Below is a small trained network, with its code and all its weights. Each question gives an input and a target symbol and asks what happens when units are switched off, that is, made to give their printed mean instead of their output.

import numpy as np


def w(rows, s, z=0):
    codes = np.array(rows[::2]) - 128.0
    scale = np.full(codes.shape[1], s)
    scale[-1] = z or s
    return codes * scale


def norm(h):
    return h / np.sqrt((h * h).mean(-1, keepdims=True) + 1e-5)


def f(y):
    return y / 2 * (1 + np.tanh(0.7978845608 * (y + 0.044715 * y**3)))


def softmax(a):
    e = np.exp(a - a.max(-1, keepdims=True))
    return e / e.sum(-1, keepdims=True)


def log_softmax(a):
    a = a - a.max(-1, keepdims=True)
    return a - np.log(np.exp(a).sum(-1, keepdims=True))


def net(x, mask):
    ids = ['ΘΛΞγεζημτ'.index(c) for c in x.split()]
    T = len(ids)
    res = E[ids] + P[:T]
    u = 0
    for l in range(2):
        q, k, v = (norm(res) @ M[l].T for M in (Q, K, V))
        z = softmax(np.where(np.tri(T) > 0, q @ k.T / 3**0.5, -1e9)) @ v
        res = res + np.where(mask[u], z, O[l][:, -1]) @ O[l][:, :-1]
        u += 1
        y = f(norm(res) @ A[l][:, :-1].T + A[l][:, -1])
        res = res + np.where(mask[u : u + 8], y, B[l][:, -1]) @ B[l][:, :-1]
        u += 8
    return log_softmax(norm(res)[-1] @ U[:, :-1].T + U[:, -1])


Q, K, V, O, A, B = {}, {}, {}, {}, {}, {}
E = w([
[191,77,165,156,113,121,155,90,120,131,3],'Θ',
[97,119,6,131,106,129,80,82,84,155,103],'Λ',
[152,145,42,91,150,165,84,127,90,162,106],'Ξ',
[116,118,70,146,107,159,51,147,107,114,135],'γ',
[134,105,71,134,129,159,56,104,83,102,128],'ε',
[122,128,19,139,82,152,117,148,91,163,125],'ζ',
[140,206,165,142,77,83,138,188,101,123,167],'η',
[169,191,115,196,130,103,184,95,136,121,136],'μ',
[44,115,137,119,227,143,183,154,139,89,109],'τ',
],0.013)
P = w([
[234,114,237,51,99,58,185,103,129,152,197],'0',
[214,171,148,185,193,95,119,210,2,122,100],'1',
[171,166,128,205,200,90,106,149,44,129,94],'2',
[114,155,112,205,171,95,100,130,69,152,94],'3',
[98,156,91,193,156,96,88,137,105,163,84],'4',
[87,153,92,183,134,125,87,139,124,173,92],'5',
[86,154,75,172,107,147,97,146,135,144,87],'6',
[98,169,68,147,113,158,94,121,144,179,90],'7',
[93,160,66,140,91,184,82,110,153,146,90],'8',
[100,173,62,131,76,193,78,105,166,141,98],'9',
[109,181,54,131,47,195,72,100,181,146,104],'10',
],0.0061)
Q[0] = w([
[72,145,115,96,160,132,119,152,153,119,192],'0.h0',
[129,60,223,41,132,117,120,152,167,138,129],'0.h0',
[125,95,2,110,135,157,28,157,28,138,131],'0.h0',
],0.0066)
K[0] = w([
[40,137,112,92,198,142,167,162,130,83,185],'0.h0',
[72,41,124,121,111,172,92,161,141,142,42],'0.h0',
[101,2,137,30,80,86,134,97,141,144,195],'0.h0',
],0.0061)
V[0] = w([
[188,120,169,136,93,155,3,193,132,107,187],'0.h0',
[118,213,131,131,65,96,164,220,167,185,174],'0.h0',
[120,74,214,113,203,116,193,183,150,107,97],'0.h0',
],0.0063)
O[0] = w([
[61,86,106,138,190,169,78,230,57,254,140,172],'0.h0',
[99,61,114,69,91,171,120,192,57,80,5,3],'0.h0',
[155,197,111,108,19,212,120,37,141,152,203,131],'0.h0',
],0.0058,0.0042)
A[0] = w([
[93,149,146,151,187,113,162,142,150,126,93,78],'0.n0',
[120,175,101,145,119,124,93,119,120,147,165,2],'0.n1',
[138,142,94,163,107,112,135,126,119,168,112,104],'0.n2',
[148,142,134,152,150,78,145,157,123,107,101,126],'0.n3',
[147,152,203,98,123,128,179,154,96,120,186,83],'0.n4',
[149,173,99,179,118,167,131,84,175,129,135,62],'0.n5',
[159,132,94,119,109,145,110,112,114,143,104,80],'0.n6',
[132,138,245,152,164,93,163,144,133,129,134,89],'0.n7',
],0.013,0.0041)
B[0] = w([
[180,141,148,190,164,109,144,169,78,95,171,187],'0.n0',
[164,12,142,95,173,175,140,149,105,144,183,178],'0.n1',
[138,108,167,124,146,129,93,87,127,81,128,182],'0.n2',
[151,108,124,125,111,109,147,110,145,67,174,172],'0.n3',
[175,110,88,235,194,46,175,191,125,72,211,138],'0.n4',
[64,138,170,70,119,111,102,155,133,127,80,254],'0.n5',
[95,128,190,153,155,150,137,118,127,58,144,165],'0.n6',
[137,83,81,197,142,147,162,163,113,74,167,163],'0.n7',
],0.011,0.0079)
Q[1] = w([
[104,167,196,148,124,126,245,150,157,150,142],'1.h0',
[136,147,117,127,63,142,133,227,107,122,162],'1.h0',
[162,83,182,159,139,88,139,84,134,83,86],'1.h0',
],0.012)
K[1] = w([
[109,187,213,219,132,143,142,133,158,81,110],'1.h0',
[103,156,107,149,66,117,116,203,122,110,127],'1.h0',
[250,16,165,167,99,148,185,89,119,111,106],'1.h0',
],0.012)
V[1] = w([
[132,196,66,184,220,172,134,92,161,158,235],'1.h0',
[128,120,58,93,185,193,201,205,32,186,155],'1.h0',
[81,65,86,254,23,229,208,175,176,106,188],'1.h0',
],0.0054)
O[1] = w([
[163,160,217,156,79,119,2,70,107,116,103,197],'1.h0',
[96,120,147,95,120,190,136,61,200,116,39,249],'1.h0',
[89,146,92,56,220,42,101,75,88,105,113,59],'1.h0',
],0.0069,0.0012)
A[1] = w([
[151,143,101,85,37,173,112,94,87,159,100,108],'1.n0',
[106,184,192,64,35,97,104,82,157,128,106,52],'1.n1',
[214,138,133,170,174,134,44,28,124,230,189,2],'1.n2',
[67,157,141,81,143,76,132,178,98,89,71,89],'1.n3',
[43,129,154,118,145,168,97,113,120,131,58,96],'1.n4',
[109,171,159,78,104,96,108,91,84,75,117,118],'1.n5',
[103,213,158,102,84,51,145,61,244,153,104,33],'1.n6',
[112,140,195,85,97,141,106,107,126,129,124,72],'1.n7',
],0.011,0.0068)
B[1] = w([
[121,184,114,152,100,120,100,99,88,94,163,161],'1.n0',
[78,107,6,166,184,174,160,154,114,121,123,191],'1.n1',
[173,118,79,88,168,158,84,39,170,135,141,255],'1.n2',
[134,136,150,121,115,128,113,68,181,134,86,200],'1.n3',
[176,150,151,123,118,91,167,125,104,137,155,224],'1.n4',
[103,149,129,140,94,119,84,156,176,166,102,203],'1.n5',
[186,55,140,115,172,146,184,138,76,101,105,152],'1.n6',
[84,91,126,108,142,108,155,140,148,127,131,169],'1.n7',
],0.015,0.0082)
U = w([
[74,54,233,26,139,145,137,165,111,113,178,52],'Θ',
[172,145,128,201,177,52,186,166,109,65,218,253],'Λ',
[168,101,152,217,42,238,161,170,169,133,142,83],'Ξ',
[129,140,140,130,151,105,107,229,58,254,95,188],'γ',
[193,118,89,98,194,169,89,60,164,151,186,156],'ε',
[114,58,69,104,173,139,229,161,189,104,24,14],'ζ',
[126,179,140,78,97,159,172,73,13,82,85,70],'η',
[72,194,207,123,103,71,53,136,191,100,63,153],'μ',
[2,171,41,120,95,150,116,153,117,116,185,130],'τ',
],0.0057,0.0016)

Each question gives the input, a string of symbols that net reads in full, and the target symbol t.
The units are the heads (3 rows each of Q, K, V and O) and the neurons (one row each of A and B). Each row of codes is followed by its name. A weight is (code - 128) times the scale printed after its matrix; where a second scale follows, it is the last column's (O, A, B and U).
mask holds one flag per unit, layer by layer, with each layer's heads first. A switched-off unit (its flag False) gives its mean, the last column of its rows in O or B, instead of its output. The means were averaged over made-up inputs and are rounded, as every weight is.
A unit's drop is (log p(t) with every unit on - log p(t) with that unit switched off) / (log p(t) with every unit on - log p(t) with every unit switched off).
The circuit of an input: a set's keep is (log p(t) with only the set's units on - log p(t) with every unit switched off) / (log p(t) with every unit on - log p(t) with every unit switched off). Starting from the 12 units with the biggest drops (on a tie, the unit counted first), units are removed one at a time, each time the one whose removal leaves the highest keep (on an exact tie, the one counted first), for as long as the keep stays at least 0.8.
circuit, biggest first: the units of the circuit, biggest drop first
most important unit: the unit with the biggest drop
k most important neurons: the k neurons with the biggest drops, biggest first
k most important neurons of layer l: the k neurons of layer l with the biggest drops, biggest first
drop of u: that unit's drop, to one decimal
input ζ η Θ η, target μ: most important neuron of layer 0 : (0.n1)
input Θ ε τ ζ, target Θ: 2 most important neurons of layer 0 : (0.n1, 0.n5)
input ε τ τ τ τ, target ζ: 2 most important neurons : (1.n6, 1.n1)
input Θ Θ ε ε Ξ, target Θ: circuit, biggest first : (0.n1, 0.n5, 0.h0, 1.n2)
input ζ τ Ξ ε ζ, target ζ: circuit, biggest first : (0.h0, 1.h0)
input Θ τ τ τ ε, target Θ: circuit, biggest first : (0.n1, 0.n5, 0.h0, 1.n2)
input Θ τ ε η ε μ, target Λ: 3 most important neurons of layer 0 : (0.n5, 0.n0, 0.n3)
input ε τ τ τ, target ζ: 2 most important neurons : (0.n5, 1.n6)
input Λ ε Θ τ Θ τ τ τ Θ, target ζ: 3 most important neurons : (1.n1, 1.n6, 0.n5)
input ε μ ε ζ τ μ, target μ: 2 most important neurons : (0.n5, 1.n5)
input μ Θ Ξ, target μ: 2 most important neurons of layer 0 : (0.n6, 0.n7)
input μ τ ζ ζ τ μ μ ε, target μ: 2 most important neurons : (0.n6, 1.n5)
input τ ε Λ ε τ γ, target τ: 2 most important neurons : (0.n5, 1.n1)
input Θ ε τ ε Ξ ε ε γ ε ζ ζ, target Θ: 2 most important neurons : (0.n1, 0.n5)
input Θ Θ γ, target Θ: most important unit : 0.n1
input Ξ ζ ε ζ ζ Ξ η ζ, target Ξ: 2 most important neurons of layer 0 : (0.n2, 0.n5)
input Θ ε Θ ε ε ε γ ε ζ ε, target Θ: 2 most important neurons : (0.n5, 0.n1)
input Λ ε ε ε ε Θ γ ζ τ γ, target Λ: 2 most important neurons of layer 0 : (0.n5, 0.n3)
input τ ε η μ ε Λ, target τ: 2 most important neurons of layer 0 : (0.n5, 0.n1)
input ε τ Ξ ε ε γ ε ε η, target Λ: most important unit : 0.n5
input Λ ε ε τ Θ τ ε Λ, target Λ: 2 most important neurons : (0.n5, 1.n2)
input τ Ξ ζ τ ζ Ξ, target τ: 2 most important neurons of layer 1 : (1.n1, 1.n0)
input Λ Θ Θ, target μ: 3 most important neurons of layer 0 : (0.n5, 0.n7, 0.n1)
input ζ ε Λ, target ζ: drop of 0.h0 : 1.3
input ε τ ε ε τ Ξ ε η, target Λ: drop of 0.n4 : 0.2
input Θ τ ε γ, target Θ: drop of 0.n1 : 0.9
input Λ τ ε τ ζ, target Λ: most important unit : 0.h0
input ζ ε τ Λ, target ζ: drop of 0.h0 : 1.4
